Below are the code and all the weights of a small trained network. Each question names an input and a class and asks about switching units off, where a switched-off unit gives its printed mean instead of its output.

import numpy as np


def w(rows, s, z=0):
    codes = np.array(rows[::2]) - 128.0
    scale = np.full(codes.shape[1], s)
    scale[-1] = z or s
    return codes * scale


def f(y):
    return np.maximum(y, 0)


def log_softmax(a):
    a = a - a.max(-1, keepdims=True)
    return a - np.log(np.exp(a).sum(-1, keepdims=True))


def net(x, mask):
    res = np.array(x, float).reshape(1, 8) / 4 @ E
    y = f(res @ A[0][:, :-1].T + A[0][:, -1])
    res = res + np.where(mask, y, B[0][:, -1]) @ B[0][:, :-1]
    return log_softmax(res[-1] @ U[:, :-1].T + U[:, -1])


A, B = {}, {}
E = w([
[34,73,229,197,80],'x0',
[93,27,113,174,56],'x1',
[128,113,95,36,152],'x2',
[184,148,175,137,167],'x3',
[182,138,162,196,52],'x4',
[128,225,56,139,77],'x5',
[165,105,64,206,208],'x6',
[138,116,3,111,64],'x7',
],0.0077)
A[0] = w([
[67,133,96,72,167,242],'n1',
[145,121,184,161,167,133],'n2',
[96,104,250,120,105,116],'n3',
[54,115,131,56,151,112],'n4',
[77,98,106,136,62,112],'n5',
[185,119,144,83,169,93],'n6',
[107,139,207,98,91,52],'n7',
[179,183,80,143,112,183],'n8',
[161,165,137,84,94,169],'n9',
[120,160,201,117,102,103],'n10',
[182,37,122,113,165,56],'n11',
[95,81,220,137,144,64],'n12',
[107,151,119,148,119,69],'n13',
[109,142,178,128,118,95],'n14',
[107,88,208,146,114,3],'n15',
[106,110,98,166,68,148],'n16',
[78,90,98,125,34,110],'n17',
[164,60,94,115,169,18],'n18',
[92,69,107,121,38,118],'n19',
],0.013,0.0048)
B[0] = w([
[181,149,71,129,175,245],'n1',
[138,126,147,122,101,204],'n2',
[70,13,176,254,170,254],'n3',
[212,173,77,141,187,210],'n4',
[113,122,176,83,52,207],'n5',
[77,135,114,69,117,196],'n6',
[98,65,132,145,88,191],'n7',
[162,175,149,206,93,225],'n8',
[154,170,104,129,140,201],'n9',
[82,75,82,112,150,193],'n10',
[70,78,136,133,63,177],'n11',
[114,70,139,179,136,228],'n12',
[124,113,155,117,82,140],'n13',
[136,89,102,136,119,173],'n14',
[176,103,200,227,80,201],'n15',
[170,152,167,98,91,206],'n16',
[82,142,182,88,51,228],'n17',
[55,51,168,113,102,167],'n18',
[99,124,184,74,29,226],'n19',
],0.0091,0.01)
U = w([
[82,78,187,23,98,32],'0',
[92,38,185,216,128,254],'1',
[69,2,114,86,212,16],'2',
[157,211,129,104,166,141],'3',
],0.0094,0.0027)

Each question gives the input, the list of numbers given to net, and the class t.
The units are the neurons (one row each of A and B). Each row of codes is followed by its name. A weight is (code - 128) times the scale printed after its matrix; where a second scale follows, it is the last column's (A, B and U).
mask holds one flag per neuron, in row order. A switched-off neuron (its flag False) gives its mean, the last column of its row in B, instead of its output. The means were averaged over made-up inputs and are rounded, as every weight is.
A unit's drop is (log p(t) with every unit on - log p(t) with that unit switched off) / (log p(t) with every unit on - log p(t) with every unit switched off).
The circuit of an input: a set's keep is (log p(t) with only the set's units on - log p(t) with every unit switched off) / (log p(t) with every unit on - log p(t) with every unit switched off). Starting from the 12 units with the biggest drops (on a tie, the unit counted first), units are removed one at a time, each time the one whose removal leaves the highest keep (on an exact tie, the one counted first), for as long as the keep stays at least 0.8.
units of the circuit, in order: the units of the circuit, biggest drop first
unit that matters most: the unit with the biggest drop
k most important neurons: the k neurons with the biggest drops, biggest first
drop of u: that unit's drop, to one decimal
input [6,7,-7,-5,-5,-3,-8,8], class 0: unit that matters most	n19
input [-1,-3,4,-8,-4,3,-8,2], class 3: units of the circuit, in order	[n4 n1]
input [-7,4,3,-8,-3,5,7,-7], class 3: units of the circuit, in order	[n3 n1]
input [5,0,0,-1,1,-2,-8,6], class 0: 2 most important neurons	[n19 n17]
input [-1,0,4,-2,4,6,-3,4], class 0: 4 most important neurons	[n17 n4 n19 n5]
input [0,-5,8,3,1,-4,-5,2], class 2: 2 most important neurons	[n8 n16]
input [-7,-3,-1,-4,8,-3,-8,5], class 3: 3 most important neurons	[n9 n8 n3]
input [8,-7,-1,-2,-3,5,2,5], class 0: 4 most important neurons	[n3 n4 n9 n13]
input [0,1,-1,6,-8,1,7,5], class 2: drop of n3	0.2
input [8,-8,-4,3,-6,6,1,4], class 3: drop of n3	0.3
input [-1,5,-2,-4,-7,5,-1,-3], class 0: drop of n4	-0.1
